[[119 117 126 123 130 130 130 137]
 [135 130 131 128 123 118 124 127]
 [143 136 134 130 117 107 120 123]
 [143 134 134 129 117 107 120 124]
 [117 116 124 123 133 135 132 137]
 [118 118 125 124 132 135 132 135]
 [126 122 128 124 126 122 127 133]
 [137 129 131 127 121 114 123 128]
 [136 133 131 130 124 121 125 125]
 [129 133 128 130 130 132 129 125]
 [119 117 125 123 131 132 131 136]]
->
[[135 130 131 128 123 118 124 127]
 [143 134 134 129 117 107 120 124]
 [118 118 125 124 132 135 132 135]
 [137 129 131 127 121 114 123 128]
 [129 133 128 130 130 132 129 125]]

[[148 143 141 147]
 [100 118 119 102]
 [116 118 118 117]
 [140 118 114 140]
 [119 122 121 120]
 [120 120 120 120]
 [118 105 102 118]
 [124 122 124 123]
 [117 124 126 117]
 [125 127 129 124]
 [117 132 135 117]
 [113 120 121 114]]
->
[[100 118 119 102]
 [140 118 114 140]
 [120 120 120 120]
 [124 122 124 123]
 [125 127 129 124]
 [113 120 121 114]]

[[126 119 115 117 132 119]
 [124 134 124 135 139 134]
 [123 141 121 134 149 141]
 [127 128 128 130 130 127]
 [124 139 123 133 145 137]
 [111 136 140 137 121 134]
 [131 118 145 117 131 132]
 [108 143 151 141 120 137]
 [117 117 122 119 148 124]]
->
[[124 134 124 135 139 134]
 [127 128 128 130 130 127]
 [111 136 140 137 121 134]
 [108 143 151 141 120 137]]

[[139 127 121 135 137 115]
 [121 134 142 132 120 122]
 [110 130 143 144 151 123]]
->
[[121 134 142 132 120 122]]

[[142 129 113 124 124 147 125 128 124]
 [128 135 124 131 146 135 104 126 114]
 [143 133 134 132 128 138 106 140 125]
 [129 155 137 112 140 143 128 123 148]
 [134 138 137 117 130 144 118 121 150]
 [136 133 139 104 112 129 119 141 123]]
->
[[128 135 124 131 146 135 104 126 114]
 [129 155 137 112 140 143 128 123 148]
 [136 133 139 104 112 129 119 141 123]]

[[128 128]
 [130 124]
 [123 138]
 [123 155]
 [123 143]
 [128 128]
 [127 118]
 [124 137]]
->
[[130 124]
 [123 155]
 [128 128]
 [124 137]]

[[113 107 126 117]
 [102 105 121 104]
 [123 121 138 121]
 [133 156 147 150]]
->
[[102 105 121 104]
 [133 156 147 150]]
---
[[116 141 121 123]
 [135 103 133 142]
 [135 144 119 139]
 [133 127 127 129]]
->
[[116 141]
 [135 103]]

[[117 150 114 138 126]
 [116 140 119 143 125]
 [113 124 135 120 150]]
->
[[117 150]
 [116 140]]

[[118 110 124 107]
 [125 122 124 135]]
->
[[118 110]
 [125 122]]

[[142 143 153 118]
 [109 124 125 130]
 [141 137 132 125]
 [120 142 119 130]
 [111 138 118 129]]
->
[[142 143]
 [109 124]]

[[134 135 143]
 [123 118 107]
 [140 123 111]]
->
[[134 135]
 [123 118]]

[[129 123 129 127 132]
 [140 128 128 151 127]]
->
[[129 123]
 [140 128]]

[[155 152 143 158 151]
 [124 109 130 110 130]
 [155 152 143 157 151]]
->
[[155 152]
 [124 109]]
---
[[118 118 136]
 [139 124 134]
 [133 142 145]
 [116 126 104]
 [125 118 123]
 [119 129 137]
 [138 143 107]
 [123 146 116]
 [107 133 141]]
->
[[136 118 118]
 [134 139 124]
 [145 133 142]
 [104 116 126]
 [123 125 118]
 [137 119 129]
 [107 138 143]
 [116 123 146]
 [141 107 133]]

[[113 112 115 108 135 105 105]
 [152 127 103 124 120  98 136]
 [103 113 122 111 136 114 100]]
->
[[105 113 112 115 108 135 105]
 [136 152 127 103 124 120  98]
 [100 103 113 122 111 136 114]]

[[135 123 138 137 109]
 [130 130 127 128 119]
 [157 140 129 151 114]
 [126 132 125 128 114]
 [117 123 127 123 129]
 [126 132 129 123 129]
 [121 125 123 114 138]
 [130 132 125 114 109]
 [126 132 132 128 124]
 [130 120 121 133 138]]
->
[[109 135 123 138 137]
 [119 130 130 127 128]
 [114 157 140 129 151]
 [114 126 132 125 128]
 [129 117 123 127 123]
 [129 126 132 129 123]
 [138 121 125 123 114]
 [109 130 132 125 114]
 [124 126 132 132 128]
 [138 130 120 121 133]]

[[123 126 151 115 130 130 124 115 118 141 128 117]
 [150 128 126 144 134 130 132 119 126 122 120 140]
 [142 128 121 134 130 128 128 147 143 133 127 132]
 [126 129 125 122 128 128 129 115 140 143 125 123]
 [120 127 126 124 128 129 126 147 137 138 126 128]
 [116 128 113 124 131 129 130 147 118 112 127 125]]
->
[[117 123 126 151 115 130 130 124 115 118 141 128]
 [140 150 128 126 144 134 130 132 119 126 122 120]
 [132 142 128 121 134 130 128 128 147 143 133 127]
 [123 126 129 125 122 128 128 129 115 140 143 125]
 [128 120 127 126 124 128 129 126 147 137 138 126]
 [125 116 128 113 124 131 129 130 147 118 112 127]]

[[125 125 130 132 148 101 132 141 128]
 [129 123 115 134 144 119 130 129 125]
 [129 121 127 125 136 116 126 139 127]]
->
[[128 125 125 130 132 148 101 132 141]
 [125 129 123 115 134 144 119 130 129]
 [127 129 121 127 125 136 116 126 139]]

[[139 113 122 128 128 125 127 131 126 129 122 133]
 [145 110 127 125 127 125 122 134 126 135 122 139]
 [121 130 123 128 128 127 123 129 125 106 125 125]
 [138 148 121 130 136 123 133 119 137 137 108 119]
 [131 120 133 132 123 123 136 114 130 131 146 121]
 [111 135 128 120 125 124 117 130 121  99 124 125]
 [131 121 134 135 129 130 125 117 130 137 146 127]]
->
[[133 139 113 122 128 128 125 127 131 126 129 122]
 [139 145 110 127 125 127 125 122 134 126 135 122]
 [125 121 130 123 128 128 127 123 129 125 106 125]
 [119 138 148 121 130 136 123 133 119 137 137 108]
 [121 131 120 133 132 123 123 136 114 130 131 146]
 [125 111 135 128 120 125 124 117 130 121  99 124]
 [127 131 121 134 135 129 130 125 117 130 137 146]]
---
[[139 133 126 140 124 108 109 106 124 114 114]
 [122 111 130 141 106 107 146 151 120 146 129]
 [135 128 136 128 112 135 129 132 107 147 111]
 [132 125 144 107 149 126 143 135 148 111 124]
 [108 143 118 136 114 135 105 144 116 129 141]
 [139 123 113 113 114 108 139 106 137 131 111]]
->
[[133 126 140 124 108 109 106 124 114 114 139]
 [111 130 141 106 107 146 151 120 146 129 122]
 [128 136 128 112 135 129 132 107 147 111 135]
 [125 144 107 149 126 143 135 148 111 124 132]
 [143 118 136 114 135 105 144 116 129 141 108]
 [123 113 113 114 108 139 106 137 131 111 139]]

[[118 135 128 128 111 129 146 116 128 117 128 127 142 129]
 [151 127 128 128 118 129 104 131 128 131 128 128 140 128]
 [139 126 129 128 138 127 125 145 129 122 129 130 152 129]
 [124 116 127 129 152 130 142 127 129 148 128 130 136 129]
 [115 143 127 128 122 129 102  99 129 123 129 129 122 128]
 [132 136 129 127 114 128 143 108 128 123 128 127 112 127]]
->
[[135 128 128 111 129 146 116 128 117 128 127 142 129 118]
 [127 128 128 118 129 104 131 128 131 128 128 140 128 151]
 [126 129 128 138 127 125 145 129 122 129 130 152 129 139]
 [116 127 129 152 130 142 127 129 148 128 130 136 129 124]
 [143 127 128 122 129 102  99 129 123 129 129 122 128 115]
 [136 129 127 114 128 143 108 128 123 128 127 112 127 132]]

[[123 146 111 136 146 136 132 142]
 [149 116 111 115 116 122 119 126]
 [156 128 136 144 128 109 119 126]
 [129 116 111 127 116 113 132 126]
 [129 116 131 123 116 113 151 122]
 [149 140 126 123 140 136 144 142]
 [123 122 131 127 122 127 157 130]
 [129 122 111 123 122 122 126 130]
 [123 140 126 140 140 127 144 138]
 [149 146 136 140 146 122 132 138]
 [129 116 131 123 116 113 151 122]]
->
[[146 111 136 146 136 132 142 123]
 [116 111 115 116 122 119 126 149]
 [128 136 144 128 109 119 126 156]
 [116 111 127 116 113 132 126 129]
 [116 131 123 116 113 151 122 129]
 [140 126 123 140 136 144 142 149]
 [122 131 127 122 127 157 130 123]
 [122 111 123 122 122 126 130 129]
 [140 126 140 140 127 144 138 123]
 [146 136 140 146 122 132 138 149]
 [116 131 123 116 113 151 122 129]]

[[128 128 121 128 128 130 120 130 143]
 [129 128 144 128 127 130 130 133 142]
 [127 129 121 129 128 129 133 151 120]
 [128 127 125 127 129 125 141 150 115]
 [129 128 122 128 128 131 122 116 119]
 [129 128 115 128 128 129 140 118 124]
 [128 128 132 128 129 128 137 100 123]
 [128 128 127 128 127 130 141 128 127]
 [128 128 137 128 128 126 112 127 140]]
->
[[128 121 128 128 130 120 130 143 128]
 [128 144 128 127 130 130 133 142 129]
 [129 121 129 128 129 133 151 120 127]
 [127 125 127 129 125 141 150 115 128]
 [128 122 128 128 131 122 116 119 129]
 [128 115 128 128 129 140 118 124 129]
 [128 132 128 129 128 137 100 123 128]
 [128 127 128 127 130 141 128 127 128]
 [128 137 128 128 126 112 127 140 128]]

[[134 128 119 129 138 125 127 127 129 122 139 131]
 [126 129 144 133 117 119 128 130 124  99 139 133]]
->
[[128 119 129 138 125 127 127 129 122 139 131 134]
 [129 144 133 117 119 128 130 124  99 139 133 126]]

[[117 121 133 126 127 130]
 [125 140 119 132 129 127]
 [137 103 123 131 135 123]
 [124 143 129 126 131 123]
 [128 117 115 128 133 133]
 [129 112 128 125 124 129]]
->
[[121 133 126 127 130 117]
 [140 119 132 129 127 125]
 [103 123 131 135 123 137]
 [143 129 126 131 123 124]
 [117 115 128 133 133 128]
 [112 128 125 124 129 129]]

[[130 141 123 128 139 114 132 147 112]
 [129 131 125 118 103 134 139 141 132]
 [117 135 116 132 135 128 109 133 111]
 [129 120 114 132 138 127 119 121 127]]
->
[[141 123 128 139 114 132 147 112 130]
 [131 125 118 103 134 139 141 132 129]
 [135 116 132 135 128 109 133 111 117]
 [120 114 132 138 127 119 121 127 129]]
